Below is a small trained network, with its code and all its weights. Each question gives an input and a class and asks what happens when units are switched off, that is, made to give their printed mean instead of their output.

import numpy as np


def w(rows, s, z=0):
    codes = np.array(rows[::2]) - 128.0
    scale = np.full(codes.shape[1], s)
    scale[-1] = z or s
    return codes * scale


def f(y):
    return np.maximum(y, 0)


def log_softmax(a):
    a = a - a.max(-1, keepdims=True)
    return a - np.log(np.exp(a).sum(-1, keepdims=True))


def net(x, mask):
    res = np.array(x, float).reshape(1, 5) / 4 @ E
    y = f(res @ A[0][:, :-1].T + A[0][:, -1])
    res = res + np.where(mask, y, B[0][:, -1]) @ B[0][:, :-1]
    return log_softmax(res[-1] @ U[:, :-1].T + U[:, -1])


A, B = {}, {}
E = w([
[142,141,130,105],'x0',
[169,2,204,126],'x1',
[134,120,113,133],'x2',
[129,118,114,139],'x3',
[201,179,184,221],'x4',
],0.016)
A[0] = w([
[210,179,142,248,45],'neuron 0',
[108,222,55,153,182],'neuron 1',
[157,148,172,138,39],'neuron 2',
[164,94,106,139,66],'neuron 3',
[121,95,152,149,38],'neuron 4',
[61,93,101,75,4],'neuron 5',
[202,31,183,111,178],'neuron 6',
[215,164,168,188,5],'neuron 7',
[167,145,149,162,79],'neuron 8',
],0.015,0.0025)
B[0] = w([
[162,99,87,53,250],'neuron 0',
[86,233,181,203,251],'neuron 1',
[139,98,73,127,164],'neuron 2',
[147,162,123,118,148],'neuron 3',
[93,172,136,119,155],'neuron 4',
[156,8,83,33,185],'neuron 5',
[73,220,210,243,238],'neuron 6',
[183,87,112,70,219],'neuron 7',
[151,41,129,97,174],'neuron 8',
],0.011,0.023)
U = w([
[112,198,165,186,253],'0',
[158,10,73,9,3],'1',
],0.013,0.00068)

Each question gives the input, the list of numbers given to net, and the class t.
The units are the neurons (one row each of A and B). Each row of codes is followed by its name. A weight is (code - 128) times the scale printed after its matrix; where a second scale follows, it is the last column's (A, B and U).
mask holds one flag per neuron, in row order. A switched-off neuron (its flag False) gives its mean, the last column of its row in B, instead of its output. The means were averaged over made-up inputs and are rounded, as every weight is.
A unit's drop is (log p(t) with every unit on - log p(t) with that unit switched off) / (log p(t) with every unit on - log p(t) with every unit switched off).
The circuit of an input: a set's keep is (log p(t) with only the set's units on - log p(t) with every unit switched off) / (log p(t) with every unit on - log p(t) with every unit switched off). Starting from all 9 units, units are removed one at a time, each time the one whose removal leaves the highest keep (on an exact tie, the one counted first), for as long as the keep stays at least 0.8.
circuit, biggest first: the units of the circuit, biggest drop first
k most important neurons: the k neurons with the biggest drops, biggest first
drop of u: that unit's drop, to one decimal
input [2,1,6,-8,2], class 1: circuit, biggest first : neuron 1
input [-8,7,3,2,8], class 1: 2 most important neurons : neuron 0; neuron 7
input [-7,-4,-6,-1,-5], class 1: 2 most important neurons : neuron 6; neuron 5
input [-7,-3,-1,-1,5], class 1: 2 most important neurons : neuron 6; neuron 0
input [-2,-7,1,-6,-8], class 1: 2 most important neurons : neuron 5; neuron 6
input [-5,-2,7,-4,3], class 1: 2 most important neurons : neuron 6; neuron 0
input [1,-5,2,-2,-6], class 1: 2 most important neurons : neuron 5; neuron 6
input [-2,-2,-7,-7,-3], class 1: 3 most important neurons : neuron 6; neuron 1; neuron 5
input [1,-4,-8,3,5], class 1: 3 most important neurons : neuron 6; neuron 0; neuron 7
input [5,2,5,0,4], class 1: drop of neuron 1 : 0.7
input [-6,5,8,-4,-4], class 0: drop of neuron 6 : 1.6
input [-4,2,-8,-8,-3], class 1: drop of neuron 5 : 0.9
